In the rows, zero is written as 128.
Each row of numbers belongs to one of the elements below and depends on some of the facts about them. Some rows are named. Which element is each other row?

There are 3 kinds of fact about the elements: Ξ, ρ, π.
drastel (ρ desus pidek)
mele (Ξ trudre kase) (ρ grogom) (π grogom plini dustem)
kugim (ρ grunu nuklas bosko) (π zistul)
flugustir (Ξ modrir logek ludafol) (π klegol)
grabol (π flipam finu)
skadrur (π tuflo)
zostigum (Ξ feflu buplalo desus separ) (π zubro)
kebra (ρ modrik kase)
feflu (Ξ buplalo) (ρ flokliski bosko logek pefla) (π peplo goklubro)
brosko (Ξ kase) (π grelu)
devu (Ξ digrur) (ρ bosko totus) (π brasis grelu)
nagek (π grelu tivir)
tosetra (Ξ beras stesa) (π drobren klisos)
rodrik (π stoplon tivir)
feplas (ρ voklogek flekle grotiker pabrin dreten) (π plemes)
stuklas (Ξ buplalo)
ligur (ρ sobrun petes)
stostadir (Ξ separ)
bakle (Ξ plibru) (ρ vepen)
modrir (Ξ buplalo lamigi) (π desus tezim)
lamigi (ρ zutrol grelu pobo) (π tivir)
skotan (ρ lagre zistul rebrem bosti) (π mefom)
naplal (π miska veskizum)
mabru (π pobo stupo)
gesku (ρ stastak breli voklogek taskur triflu totus) (π lamigi mefom)
betrim (Ξ trudre plestam skadrur logek)
tuflo (π lamigi)
pivin (Ξ vobri skadur digrur) (ρ pluzar zaki tiskeklo)
kupim (Ξ plestam vapon tradom) (π grelu vapon peplo)
sobrun (Ξ zostigum grunu separ)
pidek (Ξ grunu logek digrur)
gromes (Ξ buplalo logek lamigi buno) (ρ ludek plibru) (π grelu tezim)
drosun (Ξ bakle)
zistul (Ξ buplalo) (π nafom)
raflofin (π grabol)
klami (π plapi)
mupigrus (ρ skadrur badrestem grolom) (π kupim tivir)
digrur (Ξ buplalo) (π grelu)
vetrak (Ξ buplalo) (π grogom)
bine (ρ seva)
ridrul (Ξ desus) (π lelas)
plemes (π grelu stolaste mupigrus)
tipa (ρ rebrem tradoza) (π flipam gabros)
luple (ρ modrir) (π stolaste)
klegol (Ξ forol) (ρ lagre bosti seva peklagre)
grupor (π kupim)
mubeku (Ξ buplalo) (π kloflil)
flekle (π zostigum tradom)
ketras (Ξ feflu mele digrur sibim) (ρ letres mebo)
stugul (π grogom)
dradrik (π gromes)
petes (π peklagre)
kidagun (π stuklas grelu)
nogrodrar (Ξ novik) (ρ baskel klodel kibel) (π plapi)
pabrin (π grelu zistul)
veskizum (ρ goklubro)
koger (Ξ buplalo vobri)
novo (Ξ tradom) (π flugustir)
buzu (ρ buplalo sibim gralistel)
tabrak (Ξ ridrul) (π grelu drosun)
klisos (Ξ skufla buplalo separ) (ρ betris flutrevek) (π bastil vapon)
bastil (π stuklas)
pestos (Ξ buplalo)
peklagre (π pabrin)
plistu (π zistul goklubro zubro)
plapi (Ξ buplalo digrur) (π stolaste)
vobri (Ξ buplalo mele skadur plibru)
fasebal (ρ flokliski stupo brogreler) (π stolaste flipam)
stoplon (Ξ separ) (π flipam)
bosko (π plapi topli)
skadur (Ξ vetrak)
plita (Ξ stuklas logek ludafol)
baklus (ρ pefla)
stufer (π tezim)
skufla (Ξ ridrul) (ρ rustovus triflu) (π drosun)
zaki (Ξ buplalo vobri skadur) (π tezim)
dovi (π grelu grupor)
godril (ρ betris lagre plestam bopli)
besa (ρ stugul klodel)
grunu (Ξ skadur)
grasur (π gabros)
lelas (π flipam nagek)
mefom (π vapon)
plodun (π librok)
druplel (π grogom bosko mubeku)
brasis (Ξ stuklas buplalo vetrak)
desus (Ξ buplalo devu)
breli (π kugim drobren goklubro)
radek (ρ fafu voklogek desus)
sibim (Ξ digrur)
bidugrer (Ξ tapagras)
damel (ρ zistul gabror peplo miskol) (π fitrir)
buno (Ξ digrur) (ρ finu stefar goklubro gabros nagek) (π stupo)
letres (π grelu stugul)
zutrol (π plemes)
dustem (Ξ plestam)
skesos (ρ grunu nuklas klami pidek) (π tiskeklo)
drobren (ρ kase stupo) (π flugustir)
stomas (ρ nuklas dustem gralistel)
ludafol (Ξ trudre buplalo tapagras) (ρ sibim miskol triflu flugustir) (π plemes)
stelil (π stuklas lamigi)
miska (Ξ buplalo) (π zistul)
staska (π flipam gabros nagek)
muvigren (Ξ ludafol)
zubro (π peplo goklubro)
taskur (Ξ buplalo plibru)
pobo (π klegol)
pluzar (π pobo)
tapagras (Ξ buplalo)
driplim (ρ pobo)
misas (ρ grasur pobo) (π klami grelu tivir)
fafu (π skotan gromes peplo topli)
ludek (Ξ stesa) (π stuklas)
seva (π grogom)
tivir (π peplo)
duvufel (ρ rodrik lagre dustem drosun)
brepla (ρ flipam) (π nagek)
lidro (ρ grunu bidugrer)
stesa (Ξ buplalo) (ρ pidek)
kapibar (ρ mabru flekle) (π novo)
separ (Ξ buplalo)
seges (π triflu)
kase (Ξ plibru) (π grelu miska vepen)
stefar (Ξ buplalo tapagras tosetra) (π plodun)
fote (ρ triflu tivir)
beklum (Ξ digrur tapagras) (ρ plemes) (π nagek)
gabror (Ξ buplalo logek digrur) (π buno)
rebrem (Ξ novo) (π lamigi staska)
modrik (π vobri)
triflu (π grotiker goklubro librok)
stuki (Ξ trudre) (ρ grotiker muvigren)
finu (Ξ bakle flugustir)
kibel (π plistu)
vepen (π tezim)
grogom (Ξ beras)
duten (ρ badrestem miskol)
vapon (ρ dradrik forol)
dreten (Ξ feflu)
kloflil (ρ novik) (π ludafol)
bivusten (ρ grasur staska goklubro)
stolaste (Ξ buplalo) (π nafom)
logek (Ξ trudre buplalo separ)
librok (Ξ sibim) (π stupo)
plini (ρ beras gritrak)
folos (ρ skadrur dreten)
peplo (π grelu)
flokliski (Ξ buplalo) (π stolaste)
lidril (ρ buplalo logek)
flipam (Ξ buplalo) (π grelu)
fizir (π goklubro)
goklubro (Ξ breli) (π grelu peplo)
baskel (π vetrak)
trudre (Ξ buplalo) (ρ grabol dreten) (π grotiker)
nafom (Ξ buplalo stupo) (π peplo)
novik (Ξ stesa stugul) (π stoplon)
lubrubi (ρ klami muvigren)

Named rows:
[154  96 108 132 107 121 112  88 151 150 167 174  99 161  79 168 123 141
 165 178 136  99 178 122  58 114 102 147 109  92 124 216  93 153 111 124
 106 100 140] -> nagek
[119 113 104 116 126 132 133 113 135 156 143 144 119 152 141 159  97 132
 148 148 140 116 114 129  80 117 122 148 117 110 136 157 121 136 137 124
 103 112 151] -> brepla
[131 127 129 116 139 136 120 127 133 136 139 136 125 128 137 141 117 124
 138 133 145 139 122 143 117 113 131 129 130 133 126 124 146 137 135 146
 134 144 133] -> tradom
[124 134 133 100 130 143 130 114 144 132 145 127 111 145 115 145 118 135
 145 156 129 127 108 121 133  99 125 123 144 124 133 140 141 149 134 136
 134 139 129] -> peklagre
[137 131 144 113 146 142 125 125 139 132 147 134 122 118 141 140 129 127
 136 124 161 129 110 126 112 117 141 124 125 145 139 136 137 133 137 148
 132 133 143] -> folos
[115 166 118  94 146 142 138 115 135 162 146 124 124 168 132 151  90 128
 157 193 108 109 106 112  77 137 138 125 144 112 162 121  90 116 142  79
  97 104 141] -> fasebal
[129 130 120 113 138 130 124 121 128 145 136 132 120 150 119 143 117 128
 139 140 137 132 114 137 118 118 129 131 135 129 136 127 141 143 136 128
 122 136 136] -> pluzar
[117 134 155 107 132 149 133 133 149 132 146 145 126 120 144 150 110 119
 138 147 139 127 101 133 126  96 131 124 136 130 137 141 139 134 137 154
 137 136 137] -> duvufel
[120 115  97 110 120 118 120  99 145 127 129 142 127 129 137 138  98 121
 120 134 132 134 123 112  88 131 157 124 138  95 144 139 123 154 132 124
 119 138 118] -> ridrul
[134 126 126 109 132 129 123 107 149 113 143 137 132 111 143 132 113 112
 118 137 140 127 122 109  99 123 167 107 143 112 156 142 123 147 134 136
 130 139 122] -> skufla
[126 110 109 116 133 131 120 114 138 126 139 129 125 131 127 127 108 125
 127 137 131 136 137 126 108 124 141 126 139 109 144 133 138 154 137 129
 126 136 123] -> ludek
[144 118 138 148 123 141 114 134 132  99 173 118  99 133  90  88 122 129
 144 175 102 128 202 135  78 115 109  94 154 109 156 157 124 154 133 126
 149 117 132] -> kase
[133 137 145 119 137 135 125 141 133 139 136 145 130 128 146 141 108 116
 140 142 135 131 122 149 113 112 126 128 132 132 141 123 141 125 133 144
 135 138 134] -> kebra
[135 135 153 112 139 141 132 138 144 132 149 143 125 124 146 143 113 113
 136 142 142 120 109 134 119 101 136 124 134 134 146 137 138 123 129 151
 132 139 132] -> buzu
[100  99 133 134 142 147 126 144 126 105 149 116 119 109 139  87 121 111
 126 119 111 146 131 129  93 139 115 145 150 124 155 153 151 148 140 128
 142 144 124] -> vobri
[137 123 120 114 141 133 122 129 129 141 134 127 117 140 128 138 116 133
 138 127 141 140 125 142 121 115 122 129 130 137 123 120 156 141 133 142
 134 144 127] -> klodel
[125 116 120 111 139 148 135 125 141 113 146 140 155 119 160 148 116 110
 151 113 131 140 140 148 129 135 134 127 137 119 148 136 127 151 150 131
 147 136 112] -> ketras
[131 131 147 112 141 146 131 127 141 131 149 135 124 118 140 142 123 126
 139 131 152 129 103 125 119 107 138 124 127 143 136 141 139 134 136 150
 134 134 140] -> duten

Rows to name:
No name comes twice in this set of rows, the named rows included.
[136 110 131 108 150 137 133 118 139 126 128 136 122 113 134 112 120 108
 114 106 127 136 135 104 114 132 151 155 150 150 158 150 157 130 117 121
 138 153  95] | desus
[102 125 157 105 142 147 148  93 136 136 127 115 119 143  71 105 140 123
 122 150  86 130  95  98 162 134 157 165 183 143 192 141 142 167 146  83
 133 146 114] | zistul
[139 154 151 105 153 144 127 118 138 137 152 123 128 133 128 140 131 129
 147 152 143 125 108 114 106 140 153 112 136 147 154 126 109 131 146 112
 126 122 147] | feplas
[122 100 141 125 156 152 134 134 130 118 149 116 115 111 130  91 126 114
 119 116 125 132 132 110 104 125 135 151 152 146 167 159 157 130 124 124
 132 140 120] | taskur
[137 127 131 123 128 130 125 117 131 142 141 141 120 148 112 145 123 127
 143 144 136 124 123 138 114 117 126 131 129 122 139 141 134 148 138 136
 126 130 140] | grupor
[131 130 135 120 141 131 139 121 134 145 146 148 127 133 143 148 118 118
 138 133 152  99  97 126 101 116 147 132 122 126 161 149 121 132 142 134
 108 117 151] | gesku
[153 176 153  93 132 140 110  93 147 139 158 111 108 167  64 139 132 154
 172 213  99 141 164 104  98 149 128  96 153 142 140 122  89 148 136  78
 139 114 128] | plemes
[120  98 120  96 148 163 154 105 145 128 146 134 140 133 128 135 121 119
 144 118 121 127 132 116 151 122 140 156 153 132 166 158 137 153 139 106
 133 128 104] | gabror
[115 178 138  91 151 146 124 110 133 148 143 105 127 163 105 140 122 139
 156 187 111 137 100 116 114 153 144 114 157 133 151  94 103 139 155  81
 116 126 140] | luple
[121 117 110 116 139 135 134 117 133 129 143 134 136 135 132 135 115 118
 137 126 130 123 126 139 125 128 141 127 139 108 153 131 128 156 147 124
 128 133 124] | librok
[120 120 128 131 144 141 117 146 121 122 150 116 107 130 132 114 121 127
 138 132 135 139 122 143 104 117 111 122 133 124 131 129 155 142 138 145
 133 142 141] | plibru
[133 130 122 124 134 126 130 120 125 147 133 132 119 152 115 141 122 130
 141 138 133 128 112 142 127 120 129 130 134 128 142 121 142 152 142 127
 124 136 135] | kibel
[184 131 149 111 122 143 142 109 160 101 179 165 149 128 116 168 132 115
 187 142 116 108 204 125 111 137 123 100 135 131 168 193  91 149 138 115
 168 108  88] | devu
[180 122 160 126 113 135  93 106 159 121 171 161 101 127  68 149 146 140
 164 180 136 137 208 131  88 117 105 114 124 138 111 179 112 151 103 147
 159 130 122] | grelu
[120 103 158 118 143 150 140 127 141 132 128 144 129 106 136 106 117 100
 111 121 119 137 131 108 107 132 150 175 158 153 176 154 146 126 120 120
 139 143 113] | stesa

The same elements again, as new rows of numbers:
Named rows:
[106 182 132  83 118 132 100  91 165 107 142  95 173 113 157 156 123 123
 141 127 204 114 189  89  69 139] -> nafom
[139 167 111 129 141 163  91 122 102 114 140 113 121 157 141  96 118 149
 104 138 140 126 132 129 138 135] -> modrik
[103 190  95 123 109 180  90 105 103 118 128 123 135 125 135  71 119 136
 119 132 117 118 146 107 182 140] -> pobo
[136 139 114 125 142 141 134 132 128 132 112 138 126 134  99 109 122 122
 104 119 100 170 130 114 135 131] -> tradoza
[127 168 103 123 137 163  86 117  97 118 129 128 125 148 138 103 110 132
 105 146 140 124 128 117 147 147] -> pluzar
[128 168 112 125 133 162  93 111  93 120 129 127 131 149 130 104  98 139
 107 144 136 124 119 121 139 138] -> dradrik
[134 159 150 157 191 131 226  61 122 124 153 122  46 133  44 109 150 178
  62 108 131  78 196  89 147  92] -> buplalo
[165 165 139  97 163 189  78  70 159 100  28 119 185 126 215 133  46 156
 153 114 159 125 141  90  85 126] -> kupim
[127 135 113 136 163 183  95 112  54 110 127 150 138 137 140  96  89 119
 109 172 105  85 117 127 172 166] -> grabol
[133  98 147 126 149 150 155 118 117 135 139 135 154 140 121  80 120 144
 117 135 114 141 137 137 152 133] -> stastak
[123 150 124 118 142 158 127  90 123 134 162 129 154 140 177  99 100 145
 121 160 149 125 142 115 131 157] -> fafu
[134 122 131 149 149 164 143 170 134 134 128 120 147 155 133  99 125 148
  97 127 133 127 140 151 133  88] -> lidro
[122 129 161 121 156 143 136 122 115 112  99 121 106 120  73 119 135 117
 106 112 144  95 159 116 132 116] -> stuklas
[ 84 182 125 138 111 190 104 142 130 113 114 120 156  97 112 130 116  99
 103 113 165  47 184 109 173  90] -> buno
[145 174  65 148 161 176 112 132 102 113 128 124 132 121 152 127 114 126
 100 145  91 128 144 103 134 159] -> rodrik
[130 113 164  98 121 133 106 173 112 112  96 110 160  95 108 140 134  91
 111  97 154 107 154 142 115  92] -> ketras
[130 152 118 112 173 201  76 140  48  63 104 135 131 108 131 118 120  87
 106 131 109  32 145 116 140 125] -> stoplon
[163 126 161 116 171 144 152  92 118 100 116  96 114 109  96 102 154 166
  85  95 120 108 191 122 133 100] -> logek

Which element is each row?
No name comes twice in this set of rows, the named rows included.
[131 118 162  71 135 137 100 142 103  91 108 119 143 112 104 101 150  94
 125  88 130 121 148 130 105 112] | sobrun
[110 134 132 120 171 179 136 119 120  86 161 154 166 128 126 129 112  95
  93 126 143  65 163 119 123  99] | skufla
[100 223  84  74  90 165 148  49 159 160  87 119 166 108 237 105  77 160
 209 108 159 139 145  69  82 130] | goklubro
[129 167 112 130 129 153  91  85  88 101 175 125 174 167 125  90 108 172
  81 150 122 125 151 144 134 135] | klami
[125 153 143 114 135 147  86 104  85  97 105 108 136 110 101 135 122 133
 105 132 141  76 172 114 129 139] | modrir
[128 156 110 125 141 155 127  80 132 124 178 122 154 119 177  96 115 138
 116 159 136 136 156  94 139 188] | triflu
[139  93 173 113 147 131 132 108 110 107 101 107 146 113  97 101 143 144
 122 123 123 117 173 133 131 132] | muvigren
[120 144 108 151 154 185 121 135 126 137 137 153 160 128 166 138  76  96
 112 170 153  94 131 113 141 144] | mupigrus
[119 115 162 105 142 138 123 139 119  99  95 113 132 115  79 123 144 110
 122 106 144 102 167 126 113 108] | pestos
[125 169 135 102 119 134  65  88  70  57 162  99 181 152  78 121 149 180
  80 119 132  83 198 151  88 105] | flokliski
[145 124 145 117 154 131 168 100 111 120 141 130 133 101  97 109 144 126
  87 104 103 124 172 118 136 115] | sibim

The same elements again, as new rows of numbers:
Some elements and their rows:
[131 134 115 135 125 139 127 129 125 123 127 120 122 119 135 129 130 132
 135 125 110 119 114 117 130 138 115] -> pivin
[129 128 123 137 119 128 129 119 111 124 124 129 119 124 127 127 137 139
 132 120 110 114 130 130 130 127 130] -> fitrir
[127 142 110 128 143 125 120 124 130 131 123 116 120 115 133 131 147 130
 139 135 145 132 133 127 125 130 129] -> ludek
[118 118 135 123 115 140 114 140 142 114 131  98 129 118 146 124 144 128
 128 129 138 131 111 128 125 128 133] -> gromes
[123 146 119 119 148 118 135 110 112 131 115 136 117 121 122 146 130 138
 130 137 118 119 119 129 124 135 137] -> stesa
[125 131 122 130 122 136 134 129 123 128 132 130 125 120 135 126 128 138
 132 125 112 117 126 126 130 136 119] -> besa
[129 140 124 120 134 123 136 117 123 127 121 134 122 118 122 136 122 135
 129 130 113 117 115 129 127 133 131] -> drastel
[132 129 119 136 125 136 125 127 128 122 125 123 120 121 134 130 127 132
 135 126 108 121 118 117 130 135 118] -> ketras
[143 134 117 123 132 122 125 111 104 124 124 142 128 131 116 125 128 126
 137 125 125 119 134 138 127 121 129] -> miskol
[134 142 117 118 129 133 132 129 107 118 128 129 132 131 130 147 127 135
 138 124 116 118 113 130 137 140 117] -> duvufel
[142 146 118 126 138 127 139 128 131 135 132 144 129 123 122 129 127 133
 136 126 113 121 126 134 125 132 122] -> modrik
[131 141 123 117 135 129 135 120 116 123 123 134 129 127 123 144 117 136
 131 127 117 119 108 131 126 139 128] -> buzu
[123 126 129 113 125 117 131 128 127 127 141 135 141 118 130 107 118 122
 128 129 143 124 142 148 119 123 127] -> skadrur
[126 128 121 131 127 132 134 126 122 125 131 128 123 120 135 130 131 139
 133 124 111 116 123 127 129 135 118] -> ligur
[134 112 139 138 134 145 117 107 124 148 113 124 100 149 126 168 141 140
 123 143 112 116 157 122 154 131 159] -> grogom
[115 115 137 129 121 132 127 135 140 125 134 117 131 135 133 119 135 123
 122 128 137 138 132 127 126 130 129] -> zostigum
[123 132 123 117 128 126 129 144 150 127 137 123 135 116 138 118 129 123
 133 131 144 134 128 136 123 135 118] -> stelil
[119 125 129 116 127 128 125 145 155 125 139 116 139 119 135 120 130 121
 129 131 152 138 130 136 121 132 122] -> kidagun

Name these rows:
No name comes twice in this set of rows, the named rows included.
[117 143 105 136 144 114 142 122 119 135 128 146 126 123 118 118  99 126
 123 132 121 129 128 103 127 142 109] | kapibar
[117 114 137 125 123 138 129 138 144 131 133 118 127 129 136 134 127 128
 125 130 130 129 135 129 133 136 129] | kloflil
[130 118 130 118 120 140 118 136 123 117 128 117 139 144 133 130 135 122
 133 131 148 138 131 137 131 125 132] | peklagre
[118 122 133 147 124 120 131 103 105 129 115 137 118 141 112 116 123 127
 113 133 131 128 136 112 127 119 148] | grotiker
[150 129 122 125 117 127 131 138  99 123 136 139 141 131 129 135 117 139
 142 121 128 113 136 152 130 129 120] | plestam
[120 132 115 139 135 125 137 137 135 135 130 134 132 134 125 119 114 124
 122 129 136 136 136 112 129 139 112] | seges
[123 130 108 153 133 121 143 122 115 133 123 146 123 142 112 122 115 126
 121 125 125 136 136  97 131 139 112] | plodun
[126 131 121 119 134 126 133 142 147 133 137 128 134 120 134 121 123 124
 134 130 134 130 135 130 126 134 118] | naplal
[132 139 120 131 134 130 126 113 121 125 123 128 121 116 128 128 116 128
 125 131 113 118 112 120 126 128 129] | stuki
[116 133 119 129 136 119 137 126 126 130 131 136 131 122 125 115 107 120
 118 137 126 127 123 110 125 137 110] | trudre
[119 129 142 119 134 131 132 134 137 122 123 126 135 135 126 143 120 127
 114 137 136 136 108 123 127 140 142] | kugim
[137 115 136 135 111 148 112 119 112 107 115 113 131 151 125 134 145 126
 125 124 135 132 114 132 133 116 146] | drosun

